Below is a small trained network, with its code and all its weights. Each question gives an input and a target symbol and asks what happens when units are switched off, that is, made to give their printed mean instead of their output.

import numpy as np


def w(rows, s, z=0):
    codes = np.array(rows[::2]) - 128.0
    scale = np.full(codes.shape[1], s)
    scale[-1] = z or s
    return codes * scale


def norm(h):
    return h / np.sqrt((h * h).mean(-1, keepdims=True) + 1e-5)


def f(y):
    return y / 2 * (1 + np.tanh(0.7978845608 * (y + 0.044715 * y**3)))


def softmax(a):
    e = np.exp(a - a.max(-1, keepdims=True))
    return e / e.sum(-1, keepdims=True)


def log_softmax(a):
    a = a - a.max(-1, keepdims=True)
    return a - np.log(np.exp(a).sum(-1, keepdims=True))


def net(x, mask):
    ids = ['βγζημξω'.index(c) for c in x.split()]
    T = len(ids)
    res = E[ids] + P[:T]
    r = norm(res)
    for j in range(3):
        rows = slice(2 * j, 2 * j + 2)
        q, k, v = (r @ M[0][rows].T for M in (Q, K, V))
        z = softmax(np.where(np.tri(T) > 0, q @ k.T / 2**0.5, -1e9)) @ v
        o = O[0][rows]
        res = res + np.where(mask[j], z, o[:, -1]) @ o[:, :-1]
    y = f(norm(res) @ A[0][:, :-1].T + A[0][:, -1])
    res = res + np.where(mask[3:27], y, B[0][:, -1]) @ B[0][:, :-1]
    return log_softmax(norm(res)[-1] @ U[:, :-1].T + U[:, -1])


Q, K, V, O, A, B = {}, {}, {}, {}, {}, {}
E = w([
[184,192,104,253],'β',
[86,175,135,206],'γ',
[195,105,209,200],'ζ',
[235,175,117,186],'η',
[114,190,80,202],'μ',
[156,213,37,211],'ξ',
[239,196,51,191],'ω',
],0.0029)
P = w([
[115,35,126,122],'0',
[120,124,144,170],'1',
[159,104,135,204],'2',
[64,114,38,66],'3',
[113,149,160,149],'4',
[210,158,154,193],'5',
[85,131,85,55],'6',
[104,176,174,118],'7',
[247,255,182,186],'8',
],0.0056)
Q[0] = w([
[207,175,140,220],'H0',
[129,153,216,171],'H0',
[92,93,27,8],'H1',
[151,169,138,210],'H1',
[123,126,176,112],'H2',
[169,179,168,217],'H2',
],0.017)
K[0] = w([
[114,210,182,100],'H0',
[118,240,102,95],'H0',
[120,9,89,164],'H1',
[84,207,219,63],'H1',
[163,145,121,161],'H2',
[117,206,167,100],'H2',
],0.012)
V[0] = w([
[2,154,73,100],'H0',
[184,193,88,71],'H0',
[254,117,154,108],'H1',
[172,135,7,162],'H1',
[180,114,160,150],'H2',
[95,140,68,113],'H2',
],0.0074)
O[0] = w([
[74,178,183,97,25],'H0',
[122,63,152,2,4],'H0',
[175,84,58,96,147],'H1',
[178,229,224,5,93],'H1',
[135,141,86,117,214],'H2',
[130,143,184,115,47],'H2',
],0.0082,0.0035)
A[0] = w([
[56,113,102,80,154],'N0',
[93,116,115,122,114],'N1',
[90,117,64,102,167],'N2',
[105,143,119,118,112],'N3',
[71,78,164,134,149],'N4',
[171,179,119,131,132],'N5',
[119,189,88,107,165],'N6',
[100,198,210,106,132],'N7',
[124,90,156,161,165],'N8',
[151,140,128,134,105],'N9',
[150,71,86,93,67],'N10',
[116,159,143,137,64],'N11',
[159,152,129,142,86],'N12',
[137,161,101,118,103],'N13',
[99,150,115,101,142],'N14',
[166,190,136,179,21],'N15',
[159,44,71,82,52],'N16',
[124,59,46,128,120],'N17',
[93,153,166,116,100],'N18',
[161,151,110,122,110],'N19',
[154,82,131,4,3],'N20',
[58,125,196,116,91],'N21',
[200,168,187,17,51],'N22',
[211,127,92,73,83],'N23',
],0.011,0.0042)
B[0] = w([
[175,181,181,142,117],'N0',
[146,151,141,137,119],'N1',
[196,129,200,130,161],'N2',
[134,118,141,148,119],'N3',
[158,183,125,164,128],'N4',
[86,76,156,116,186],'N5',
[138,58,159,157,168],'N6',
[252,87,149,139,234],'N7',
[135,175,102,116,163],'N8',
[97,105,127,125,136],'N9',
[185,180,123,92,143],'N10',
[113,93,114,122,127],'N11',
[99,108,125,117,144],'N12',
[117,92,148,139,134],'N13',
[163,103,152,172,123],'N14',
[55,95,147,63,178],'N15',
[156,177,111,83,166],'N16',
[213,108,155,108,253],'N17',
[193,111,123,151,141],'N18',
[76,94,166,120,146],'N19',
[66,31,36,191,128],'N20',
[169,93,70,191,143],'N21',
[92,254,27,158,198],'N22',
[55,91,184,66,156],'N23',
],0.0067,0.0054)
U = w([
[68,67,160,111,254],'β',
[51,176,137,211,117],'γ',
[159,70,12,172,83],'ζ',
[171,72,124,31,85],'η',
[154,91,252,168,9],'μ',
[150,245,134,101,125],'ξ',
[77,158,59,78,223],'ω',
],0.012,0.003)

Each question gives the input, a string of symbols that net reads in full, and the target symbol t.
The units are the heads (2 rows each of Q, K, V and O) and the neurons (one row each of A and B). Each row of codes is followed by its name. A weight is (code - 128) times the scale printed after its matrix; where a second scale follows, it is the last column's (O, A, B and U).
mask holds one flag per unit, heads first, then neurons. A switched-off unit (its flag False) gives its mean, the last column of its rows in O or B, instead of its output. The means were averaged over made-up inputs and are rounded, as every weight is.
A unit's drop is (log p(t) with every unit on - log p(t) with that unit switched off) / (log p(t) with every unit on - log p(t) with every unit switched off).
The circuit of an input: a set's keep is (log p(t) with only the set's units on - log p(t) with every unit switched off) / (log p(t) with every unit on - log p(t) with every unit switched off). Starting from the 12 units with the biggest drops (on a tie, the unit counted first), units are removed one at a time, each time the one whose removal leaves the highest keep (on an exact tie, the one counted first), for as long as the keep stays at least 0.8.
units of the circuit, in order: the units of the circuit, biggest drop first
which heads matter: for each layer, one digit per head in row order, 1 if its drop is at least 0.15 and else 0, layers parted by /
drop when u is switched off: that unit's drop, to one decimal
input γ ζ ζ ζ β, target β: which heads matter	010
input η ζ γ γ, target η: units of the circuit, in order	H1, N23
input η ζ ξ ζ η ξ ω, target η: which heads matter	110
input ζ ζ μ ζ ζ ξ ξ ζ ζ, target ζ: which heads matter	010
input ξ β ω η, target ξ: units of the circuit, in order	H1
input ω ζ ζ η ζ ζ ζ, target ω: units of the circuit, in order	H1, N22, N20, N23
input ξ γ ζ, target γ: which heads matter	000
input ζ γ ζ ζ ω ξ, target ω: which heads matter	110
input ζ μ μ η ζ ζ γ ζ, target γ: which heads matter	110
input η γ ζ η ζ γ ζ ζ η, target ζ: which heads matter	010
input ξ η ζ ζ μ, target μ: units of the circuit, in order	H1, N22
input γ ζ β ζ ξ ζ, target ξ: units of the circuit, in order	H1, N22
input ξ μ ζ μ η, target η: units of the circuit, in order	H0, N23, H1
input μ ζ μ μ ζ γ ζ η μ, target η: units of the circuit, in order	H0, N23
input μ ξ ζ μ ω ζ ζ μ ζ, target μ: which heads matter	110
input η ζ ξ μ, target η: units of the circuit, in order	H1, N23
input ζ ζ γ ζ ξ ζ ζ ζ γ, target ζ: units of the circuit, in order	H1
input ζ ξ β, target ξ: drop when N22 is switched off	0.8
input ζ ξ γ, target ξ: drop when N22 is switched off	0.7
input ξ ζ ξ ζ μ η γ, target ξ: drop when N22 is switched off	0.4
input ω μ ξ ζ ζ ξ ζ ζ ζ, target ζ: drop when H1 is switched off	0.8
